Q592: [  1.5  -9.2  -1.2   2.1  -0.7 -31.1  -5.1  -4.6  13.4  14.9  29.2 -41.0
 -51.3 -17.7   5.6 -15.6 -25.2  17.4  -5.7   8.3  85.8 -25.5]
Q494: [  3.6  -7.6 -16.0  -4.1 -45.0 -35.8  -7.6 -28.3  16.5  61.4  15.5  -3.1
  -3.0 -18.8  21.5 -15.6 -28.8  -4.4   2.2  18.6  37.7   5.1]
Q935: [  5.5  -8.0  -7.7   2.1 -17.6 -22.6  -9.4 -28.4  14.5   9.4  -4.2  19.7
 -42.2 -12.5  12.2 -15.6 -25.5 -23.3   7.2  26.3  13.2  -8.0]
Q389: [  5.8 -10.9 -21.5   2.6 -16.2 -27.3  -8.4 -22.0  13.4 -16.4   3.1  25.2
 -39.7 -12.4  26.5 -15.6 -26.1  -4.0  10.8  27.7  39.1 -19.3]
Q322: [  5.0 -10.8 -20.1   3.6  -5.2 -27.3  -7.3 -17.9  13.0 -18.8  11.1   8.8
 -42.6 -13.1  21.2 -15.6 -25.4   4.2   7.1  23.1  57.4 -23.9]
Q254: [  1.6  -7.5  19.9   1.6 -11.5 -26.8  -7.4  -4.0  13.8  29.4  12.8 -32.2
 -51.2 -16.7  -3.8 -15.6 -24.9  -5.5  -5.9  10.3  46.3 -20.2]
Q483: [  5.1  -9.8  -9.1   7.3  17.6 -18.6  -7.7 -16.8  12.1 -38.7   4.3   5.4
 -45.0 -10.5   6.7 -15.6 -23.0  -6.7   5.4  23.1  48.8 -30.3]
Q731: [  3.3 -11.1  21.4   0.1 -44.6 -31.8 -10.2   5.9  12.6   8.8  -6.0  11.7
 -41.9 -14.5  20.0 -15.6 -26.8  -9.0   5.7  21.4  17.4 -28.7]
Q747: [  3.6  -7.6   8.2  -4.1 -45.0 -35.8  -7.6   8.1  16.5  61.4  15.5  -3.1
 -45.7 -18.8  21.5 -15.6 -28.8  -4.4   2.2  18.6  37.7   5.1]
Q769: [  0.2  -8.0  92.9   1.6 -45.2 -22.5 -13.1  33.6  11.4  30.1 -27.3 -16.0
 -49.9 -13.9 -17.2 -15.6 -24.1 -39.8  -5.7  12.1 -30.7 -39.3]
miss Q494: [ 61.4   3.6 -16.0 -15.6 -28.3  -7.6  16.5  18.6  21.5   2.2   5.1  15.5
 -18.8 -45.0  -4.1  37.7  -4.4 -35.8 -28.8  -7.6  -3.0] | [-3.1]
miss Q747: [-18.8 -35.8   2.2  18.6   3.6  -7.6 -15.6  21.5  15.5   8.1  -4.1 -45.7
  -7.6 -45.0 -28.8  -3.1  16.5  61.4  -4.4  37.7   5.1] | [8.2]
miss Q592: [ 14.9 -25.5 -31.1  -1.2  -9.2  13.4   1.5   8.3 -51.3  17.4  -5.1   5.6
  -4.6  -5.7  -0.7 -17.7 -41.0 -15.6  29.2   2.1  85.8] | [-25.2]
miss Q935: [-23.3 -12.5  -8.0   5.5 -28.4 -42.2  14.5  26.3 -15.6   9.4 -25.5 -22.6
   7.2  -7.7  -8.0   2.1  -9.4  19.7 -17.6  12.2  13.2] | [-4.2]

Q872: [-35.2  55.3  14.2  16.7 -18.8 -54.0]
Q492: [ 27.3  -2.2 -27.5  16.2  23.0  55.2]
Q144: [  7.6  16.5 -27.5   2.9  10.7  52.2]
Q308: [ 93.6 -33.5  62.1 -15.5  52.8  11.4]
Q487: [-32.1 -19.1  58.9   2.4  11.4 -54.0]
Q523: [ 92.8 -43.7  57.7  -4.5  26.6  40.4]
Q356: [-24.8 -63.7  51.9 -15.4  -9.9 -63.8]
Q814: [ 19.9  56.3  60.3  13.6 -19.5  -3.0]
Q230: [-35.2   0.4  -8.2   4.8 -19.5  -1.9]
Q16: [ 50.9 -63.7   7.1  16.6  52.8   8.7]
where: [16.6] | Q16, 4
miss Q356: [ 51.9 -63.8 -15.4  -9.9 -24.8] | [-63.7]

Q665: [ 9.1 14.9  2.0  2.3  1.6 -0.4]
Q367: [-2.3 -6.8 -6.3 -0.4 -3.3 -2.9]
Q210: [-2.3 -0.6 -6.3 -0.4 -0.5  0.5]
Q700: [  0.8 -59.4  35.6  -6.2   0.8   3.4]
Q634: [  0.4  -6.1 -83.3   0.6  -2.2  -6.2]
Q177: [ -2.9 -11.6 -81.7  -0.3  -2.7  -1.7]
where: [1.6] | Q665, 5
miss Q210: [ 0.5 -0.6 -0.4 -6.3 -2.3] | [-0.5]
where: [-6.1] | Q634, 2
where: [-2.2] | Q634, 5
miss Q634: [ 0.4 -6.2 -2.2 -6.1  0.6] | [-83.3]
where: [2.3] | Q665, 4

Q168: [-21.8  -6.5  -6.6  -6.6]
Q69: [31.3 41.3 41.4 -7.0]
Q545: [-67.1  15.7  39.8  11.4]
miss Q69: [-7.0 31.3 41.3] | [41.4]
where: [-6.5] | Q168, 2
miss Q168: [ -6.6 -21.8  -6.6] | [-6.5]
miss Q69: [41.3 -7.0 31.3] | [41.4]

